[-11  -2   5  10  -1  -5   4   6  22   7 -35   6  -7  21  -8  -3 -67 -15
  -1   4 -27   0 -13 -13  44   0  -6  18 -16] => TN > Tc
[ -7   5   5   5   0  -1   7   4  18  11 -39   6  -6  11  -2   2 -39 -22
   6   3 -30   5  -6 -15  45  -1  -5   3 -16] => TN > Tc
[-10  25  -6  -4  16   9  -1 -12 -15  -4   4  -4  12 -17  25  -3 -14  -9
   3  -5  -6  16 -27 -12 -47 -13  -5  -8   6] => Pj > PF
[ -27    9    1  -13    8    0   10    3  -16   15  -12    3   25   14
   -9   -3 -103   -8   13    8  -36    4  -27   -6   -3   -8   -3  -15
   -8] => Jq > Ht
[  2  12   7  -1   6  -9  -1 -16   7 -26  17  -5  -9  -9   4   4  35   8
  12  -7   7  27 -16  -9  15  -3 -18  35   0] => GZ > FT
[ -3  22  -3  -5   7  16   9 -23 -17 -28   1  -2   3  -6   9   7  16  -2
  12 -11  19  22 -16 -11 -58  -6 -22   9  -6] => Pj > MR
[-13   0   5   1  13  -1   2 -10  -6  10   2   1  16   9 -12  -4 -83  -2
   2  -1 -24   1  -9 -10 -21 -11  -8 -10  -2] => Jq > RF
[  0   9  -2  -9  19   7   5 -13 -18  -6   0  -5  12  -9  17  -2   7  -6
  17   3  -2  27 -25  -9 -54 -10  -9 -11   3] => Pj > PF
[ -16   -6   -3    3    5   -7    3    5    7    2  -18   -1  -10   16
   -1   -2 -103    0  -15  -15  -13   12  -25    5    5  -11    0   32
   -3] => TN > HB
[ -6  -4   9  18 -10  -7   4  -5  12  -5 -17   9  -7  17  -1  11 -44 -10
 -11   0 -23  -1 -21   3  23  -3 -14   7 -17] => TN > Tc
[-12  -2   9  -1  12  -9  -5  -8 -11  16  10   0  17   9 -22  -8 -75   2
  12   7 -33  -7 -11 -12 -14  -5  10 -23   9] => Jq > RF
[  2  -3  -4  13   4  -4   2   4  21 -11  10  -3  -8  -2   4   1  -5  12
  18   0   0  27 -10  14  28 -10   2  48 -10] => GZ > JP
[ -3  10   4   5   3 -16  -3 -17   8 -22  -7  -4 -23  11 -14   4  17   6
  23  -8  -3  36  -2 -12  44  -2  -5  58 -12] => GZ > JP
[  0   7   8   6  -6 -12   0  -1  10 -22  15  -1  -9   9  10   6  24  16
   3  -8   1  15   1   8  56  -2 -24  33 -11] => GZ > JP
[  5   0   3   3   4 -23  -7 -17  12 -20  19  -6 -18  11   3   1  27   8
  12  -8   7  19   1  -6  11  -3 -41  29   4] => GZ > FT
[-21   4   6  -4   8  -8   7  -8 -10   3   9   3  14   8  -1  -8 -70 -10
  11   2 -31   0 -23  -8 -18 -12  -6 -13  -1] => Jq > RF
[-22   7   4 -12   5   7  10  -3 -19   8 -12   4  19   8  -3  -2 -88 -12
  14   4 -32   2 -33  -9 -31  -7  -2 -20  -5] => Jq > Ht
[-16   5   9  -1   2  -3   3   0   3   3 -11   3   0  20  -9 -13 -61  -5
   2   4 -21   0 -13 -11 -10   3  -3  14  -1] => TN > Tl
[-21  -4  10   5   1   3   4  -4  -4   3  -9   5   7  22 -20   1 -79   0
  10   7 -29  -3 -15 -14  11  -7  -9   8  -9] => TN > Tl
[  2  -6   6  13   5  -1 -13   2  11   4 -17   2  -6  11   1   2 -46  -6
  -5  -1 -11  11 -25  -4   4 -13  -1  25 -13] => TN > HB
[-12 -17  13  12  -8  -4   2   0   7  19 -20   4 -10  16 -15   5 -75  -7
   1   4 -13  -2 -18 -12 -17  -7  -3   3  -9] => TN > Tl
[  6  -2  -2 -12  12  -7  -5 -16   5  -9  21  -6  -3   4   0   1  15  10
   0  -9   7  23   1  -8  21 -13 -17  20   3] => GZ > FT
[-16  -3   0   1  19  -6   6  12  17   9 -17   4  -8  15  18  -5 -90 -11
  37   1 -25  30 -37 -13   0 -11 -14  38  -4] => TN > HB
[ -2  -9   7  -5  14   9   5   4  -7  19 -13   9   0  30   6  -3 -45 -16
   2  -4 -16 -22  -8 -13 -30   4 -27 -28   2] => Jq > ZQ
[-10   0   1  -1  12  -4   7  -2   6   3 -14   5   2  21 -14   1 -82  -7
   7  -4 -15   2 -14  -7  14 -20 -19   8 -13] => TN > Tl
[ -4  -5   3   5   9  -2   4  -2  15  11 -28   1 -19  17  -6   1 -65  -1
   1   3 -13   8 -13  -9  15 -11  -7  21  -6] => TN > Tl
[ -4  11   0  -8  15   3  -1 -12  -6  -5   8  -3  -3   5  20  -6 -33  -7
  -1  -9  15  13 -20  -6 -64 -10 -13   2  12] => Pj > TZ
[ -26   11    3  -12   18    8    6   -2  -21    3   -1    4   16   14
   -9   -2 -101   -7   -2   -1  -23   -8  -19   -2  -23   -3   -5   -9
   -2] => Jq > Ht
[-12  23   4 -16  10   3   2 -18 -15 -15  17  -9   2 -15  25  -1  34 -15
  18  -9   0  23 -21 -14 -57  -7 -12   4   6] => Pj > PF
[ -8  -2   2   6   1 -11   2   0  12   9 -54   2 -10  25 -19   6 -61 -12
  -6  -1 -23  10 -17 -11  45  -5 -13  14 -29] => TN > Tc
